Below are the code and all the weights of a small trained network. Each question names an input and a class and asks about switching units off, where a switched-off unit gives its printed mean instead of its output.

import numpy as np


def w(rows, s, z=0):
    codes = np.array(rows[::2]) - 128.0
    scale = np.full(codes.shape[1], s)
    scale[-1] = z or s
    return codes * scale


def f(y):
    return np.maximum(y, 0)


def log_softmax(a):
    a = a - a.max(-1, keepdims=True)
    return a - np.log(np.exp(a).sum(-1, keepdims=True))


def net(x, mask):
    res = np.array(x, float).reshape(1, 8) / 4 @ E
    y = f(res @ A[0][:, :-1].T + A[0][:, -1])
    res = res + np.where(mask, y, B[0][:, -1]) @ B[0][:, :-1]
    return log_softmax(res[-1] @ U[:, :-1].T + U[:, -1])


A, B = {}, {}
E = w([
[151,7,155,139,101,64,144],'x0',
[185,64,120,181,217,147,254],'x1',
[75,66,78,85,116,157,127],'x2',
[95,229,70,67,171,16,32],'x3',
[136,77,162,168,96,75,157],'x4',
[121,61,108,107,192,70,44],'x5',
[195,159,214,230,112,189,191],'x6',
[172,103,170,53,239,193,104],'x7',
],0.0048)
A[0] = w([
[84,176,80,121,159,89,59,196],'n1',
[113,124,143,156,79,140,150,158],'n2',
[28,149,108,69,153,111,81,149],'n3',
[134,161,137,180,69,165,183,253],'n4',
[203,116,151,85,116,201,167,189],'n5',
[114,7,155,154,131,173,170,210],'n6',
[110,189,81,127,140,95,74,155],'n7',
[97,166,68,37,106,111,84,155],'n8',
[104,152,139,170,2,123,209,245],'n9',
[126,31,132,96,89,81,156,159],'n10',
[227,68,138,81,189,154,202,200],'n11',
[173,182,131,97,150,84,174,152],'n12',
[93,174,92,35,122,152,95,179],'n13',
[45,188,89,22,71,145,52,221],'n14',
[170,190,175,68,208,198,152,253],'n15',
],0.0071,0.0039)
B[0] = w([
[67,128,102,76,100,74,93,224],'n1',
[125,160,144,169,118,181,80,165],'n2',
[131,64,73,37,46,20,100,211],'n3',
[72,193,160,215,92,163,69,217],'n4',
[77,189,148,206,102,177,156,197],'n5',
[100,161,174,143,196,83,143,223],'n6',
[90,130,104,113,76,110,119,199],'n7',
[124,31,91,96,54,38,115,215],'n8',
[73,184,170,198,48,123,78,223],'n9',
[106,139,183,120,254,104,200,187],'n10',
[104,151,198,153,189,151,162,219],'n11',
[122,158,150,157,90,106,57,160],'n12',
[117,68,87,147,91,70,80,207],'n13',
[78,98,59,104,30,60,31,255],'n14',
[21,175,140,193,10,126,60,231],'n15',
],0.0063,0.0076)
U = w([
[253,108,137,159,112,151,140,3],'0',
[44,212,209,254,116,159,122,235],'1',
[85,74,2,72,79,94,90,218],'2',
[140,53,155,93,190,113,170,36],'3',
],0.0067,0.002)

Each question gives the input, the list of numbers given to net, and the class t.
The units are the neurons (one row each of A and B). Each row of codes is followed by its name. A weight is (code - 128) times the scale printed after its matrix; where a second scale follows, it is the last column's (A, B and U).
mask holds one flag per neuron, in row order. A switched-off neuron (its flag False) gives its mean, the last column of its row in B, instead of its output. The means were averaged over made-up inputs and are rounded, as every weight is.
A unit's drop is (log p(t) with every unit on - log p(t) with that unit switched off) / (log p(t) with every unit on - log p(t) with every unit switched off).
The circuit of an input: a set's keep is (log p(t) with only the set's units on - log p(t) with every unit switched off) / (log p(t) with every unit on - log p(t) with every unit switched off). Starting from the 12 units with the biggest drops (on a tie, the unit counted first), units are removed one at a time, each time the one whose removal leaves the highest keep (on an exact tie, the one counted first), for as long as the keep stays at least 0.8.
units of the circuit, in order: the units of the circuit, biggest drop first
unit that matters most: the unit with the biggest drop
k most important neurons: the k neurons with the biggest drops, biggest first
drop of u: that unit's drop, to one decimal
input [4,-7,1,8,-6,-8,8,-3], class 2: units of the circuit, in order -> [n14; n11]
input [4,0,0,-7,-7,3,-5,0], class 1: units of the circuit, in order -> [n3; n14]
input [-7,3,-5,6,5,-4,-2,7], class 2: units of the circuit, in order -> [n4; n9]
input [7,7,1,-1,7,7,3,3], class 3: units of the circuit, in order -> [n15; n10]
input [3,8,5,-8,8,3,0,8], class 1: unit that matters most -> n5
input [3,1,2,2,7,7,3,-2], class 3: 2 most important neurons -> [n15; n4]
input [7,1,-4,3,5,-6,-7,3], class 3: drop of n14 -> 0.2
input [-6,-7,0,4,8,1,2,-4], class 2: drop of n2 -> 0.0
input [7,0,6,-1,2,6,0,-6], class 3: drop of n10 -> 0.2
input [2,0,5,-8,-6,2,-3,8], class 1: drop of n15 -> 0.1
